cols: G C W M L H R
Z277: [ 85 150  21 146  84 137 133]
Z943: [128 108 150 121 121 134 108]
Z495: [108 120 136 120 146 128 159]
Z670: [135 141 146 127  94 134 110]
Z575: [129 208 141 125  18 126 114]
Z626: [143 151 137 124  21 132 107]
Z10: [101 122 109 120 130 129 142]
Z935: [135 141 146 128 146 123 129]
both Z670 Z575:  => [141]
places Z943: [108] => 1 6
col: [150 136 146 141 137] => W
find: [135 141 146 127  94 134 110] => Z670
col: [121 120 127 125 124 120] => M
both Z277 Z943:  => [150]

cols: Z P K Q F A E U N
Z626: [181  99  94 212  70 160  53  38  81]
Z575: [ 63 120 140 154 149 145 117 159 119]
Z4: [142 198 179 164  53  54 183 137  59]
Z63: [179 198 183  54  53  59 137 143 164]
places Z63: [143] => 7
both Z626 Z63:  => [53]
perm: [183 137  59 142 198 179 164  53  54] => Z4
then: [ 63 120 140 154] => [149 145 117]

cols: V J T X B S Y D
Z277: [ 89 191  85 194  62 183 123  34]
Z495: [153 108 129  71 181 113 141 167]
Z575: [ 71 166 129 141 108 181 113 153]
Z943: [170  58 135 140 178  60  71  95]
Z282: [101 150  71 118  98 179 168 106]
Z626: [146 168 105  56 106 123 151 182]
Z63: [164 168 108 121  68 163 178 117]
Z10: [132 106 127  85 178  95 117 160]
Z4: [ 71 123 167 158 137 138  45 165]
Z670: [ 89 145  85 194  62 183 123  34]
perm: [108 181 141 166  71 129 153 113] => Z575
then: [158 137] => [138  45 165]
places Z63: [168] => 1
both Z575 Z943:  => [71]
perm: [ 45 165  71 123 167 158 137 138] => Z4

cols: gegel mufo Falab beb fabis bez dusi
Z626: [130 150   3 120 192 224 186]
Z282: [130 150   3  55 192 224 186]
Z10: [135 150 118 197  81 137  98]
Z864: [135 225 118 144 104  44 136]
Z495: [226  84 225 116  72  71  45]
col: [  3 118 118 225] => Falab
both Z495 Z864:  => [225]

cols: Vonu Vedap taroz Salig
Z282: [137 122  85  34]
Z10: [197 116 117 117]
Z670: [ 57  99 113 195]
Z575: [222  71  46  29]
Z935: [ 22 139 100 163]
Z864: [ 72 113  96 116]
Z626: [197 149 133 115]
Z943: [101  79 149 130]
Z277: [ 91 192  44 154]
Z4: [161  92 161 102]
Z495: [155 162  90 162]
both Z670 Z864:  => [113]
places Z10: [117] => 2 3
both Z626 Z943:  => [149]
find: [161  92 161 102] => Z4
col: [ 91 161] => Vonu

cols: Noned rola Momu bir kide
Z575: [126 113 239 131 111]
Z935: [ 91  60 145 107  72]
Z943: [132  87 133 132  87]
Z10: [118 120  61 120 125]
find: [ 91  60 145 107  72] => Z935
places Z943: [132] => 0 3
places Z575: [239] => 2
find: [118 120  61 120 125] => Z10

cols: tozeg zita Pobiz Popuf
Z943: [112 114 158 196]
Z4: [112 158 197 115]
Z626: [197 114 112 158]
col: [112 197] => tozeg
perm: [112 114 158 197] => Z626
find: [112 158 197 115] => Z4
perm: [196 158 114 112] => Z943
perm: [112 115 158 197] => Z4
perm: [158 112 114 197] => Z626

cols: Bodi puf Bifov Nub tuzi
Z670: [112  53 156 136  88]
Z4: [127 244 120 133 115]
Z277: [ 83  57 106 166  74]
Z943: [150 231 150 149 150]
Z495: [128 180 149 125 103]
col: [166 149 125] => Nub
col: [106 150] => Bifov
places Z943: [150] => 0 2 4

cols: gik von Vava panag Mov
Z670: [ 35  94 162 115 168]
Z626: [ 90  94 114  94 168]
Z277: [ 90  94 162  94  95]
find: [ 35  94 162 115 168] => Z670
find: [ 90  94 114  94 168] => Z626
col: [90 90] => gik
find: [ 90  94 162  94  95] => Z277

cols: Futen nufo Biv lasu dorip
Z626: [ 86 140 138   7 163]
Z864: [121 231  57  19 204]
Z282: [232  51 123 229  49]
Z4: [191  21  30 200  17]
Z63: [245 139  72 248 161]
Z943: [180 155   8 154 251]
Z10: [ 17 182 242  62 111]
Z575: [247  92  85 251 139]
Z277: [121 121  31 131  31]
Z495: [103 249 102   9 182]
Z935: [ 36 217 221  43 127]
places Z277: [31] => 2 4
find: [232  51 123 229  49] => Z282
both Z575 Z63:  => [139]
find: [121 231  57  19 204] => Z864

